cols: Q B H F
[-87 -85  63 -89] = J
[ 64 -85 -87 -89] = D
[-56  84  75  87] = E
[-57  87  75  84] = A
[-93 -88 -88  65] = W
[-85 -84 -84  56] = P
[ 64 -89 -84 -85] = T
[ 41 -79 -84 -79] = R
down: [ 65  56 -85]  F
perm: [-89 -87  63 -85]  J
perm: [ 87 -56  84  75]  E
perm: [ 87 -57  84  75]  A
perm: [-89 -87 -85  64]  D
down: [-87  64 -56 -57]  Q
perm: [-85 -87 -89  64]  D

cols: V Y K M S L N
[-17  69  -3  64  21 -22  -1] -> C
[ 41  26 -72  50  68 -29  56] -> G
[ 55  41 -72  50 -29  26  68] -> X
[-17  69  -3  64  21  -5 -58] -> U
[ -3  63  21 -17 -58  69  -5] -> Z
down: [-17  -3]  V
perm: [ 50  55 -29 -72  26  41  68]  X
perm: [-58 -17  -5  -3  21  64  69]  U
down: [50 50 64]  M
perm: [-72 -29  26  41  50  56  68]  G

cols: futi Valo Mutel lubap
[-56 -35  20  32] : vep
[-49   0   8  36] : fipu
[-22  84 -33 -11] : Tak
[-56  20 -35  33] : forok
[  2  72 -38  -2] : dena
down: [-35   0  84]  Valo
perm: [-35 -56  32  20]  vep
down: [-56   2]  futi
down: [  8 -33 -35]  Mutel
perm: [ 36   8   0 -49]  fipu
perm: [ 32 -35 -56  20]  vep

cols: nar nupa lobi zep teno simo lumuv
[ -7  23 -33 -52  30  -6  15]  foz
[-42  83 -81 -92  44 -19  21]  tamik
[ 40  60 -19  17  57 -64 -41]  labom
[ 40 -64  57  60 -40  17 -19]  bebit
[-42  83 -81 -17  44 -19  21]  Daga
perm: [-41 -64  57  17 -19  60  40]  labom
perm: [-19  17 -40  60  57 -64  40]  bebit

cols: vug Pipo Difid rin bizam pogur tora Samuf
[ -5 -60  44 -52 -29 -58   5   7] : voki
[ 11   5   2  -9 -44  20  50  43] : divul
[ 11  28 -16  12 -24  40  39  32] : mis
[  5 -55  47 -61 -73 -39  55  49] : Bovos
[ 10   5   3  -9 -44  20  51  43] : Domu
[ 11  97 -70  81  38  97   3  -3] : Zuti
[ 1 -1  0  0  1  0  0  0] : Bip
[ 16  89 -59  65   5  98  34  24] : beno
[  0 -23  18 -23 -21 -19  12  11] : guk
[ 10  43   3 -44  50   5  20  -9] : Telol
[ 16 -27  30 -48 -97   1  94  81] : dibi
[ 16  20  -5  -3 -56  40  70  58] : Sufe
down: [ 1 40]  pogur
perm: [-24 -16  11  12  28  32  39  40]  mis
perm: [-44  -9   3   5  10  20  43  51]  Domu
down: [-23  43 -27]  Pipo
down: [-21  50 -97]  bizam
down: [97  0 98]  pogur

cols: seta gup Gomuf Panen pel nud
[-36  -9  35  52  20 -32]  nopid
[-36 -32  20  35  51  21]  popog
[ 55 -51  50  34 -81 -18]  pefa
[-36 -32  20  35  51  -9]  putip
down: [50 20]  Gomuf
perm: [-36 -32  -9  20  35  51]  putip

cols: Rogek Kidu Gazu Figes laf Vuv Reren Nasi zoti
[ -1 -85 -23 -70 -67 -21 -42 -27  28] : Mulo
[ 27 -43 -21 -67 -27  -1 -70 -85 -23] : Ret
[ -1 -70  27 -42 -21 -27 -67 -23 -85] : rafe
perm: [-85 -70 -67 -42 -27 -23 -21  -1  27]  rafe
perm: [-23 -85 -70  -1 -27 -67 -21 -43  27]  Ret
down: [-43 -70]  Kidu
perm: [-70 -85 -23  27 -43 -21 -67 -27  -1]  Ret
down: [-42 -70]  Reren
perm: [-85 -23 -67 -27 -21 -42  27 -70  -1]  rafe
perm: [-70 -67 -42 -85 -21 -27  -1  28 -23]  Mulo

cols: rodu bupet nuv Sobol gapuz
[-51  59   2   9 -69] : fumud
[ 30 -70  29   2 -51] : mamop
[-50   2  59 -69   9] : lol
down: [  2 -69]  Sobol
down: [29 59]  nuv
perm: [ 29 -70  30 -51   2]  mamop
perm: [-69 -50   2   9  59]  lol
perm: [ 59   2   9 -69 -51]  fumud
down: [-51   9]  gapuz

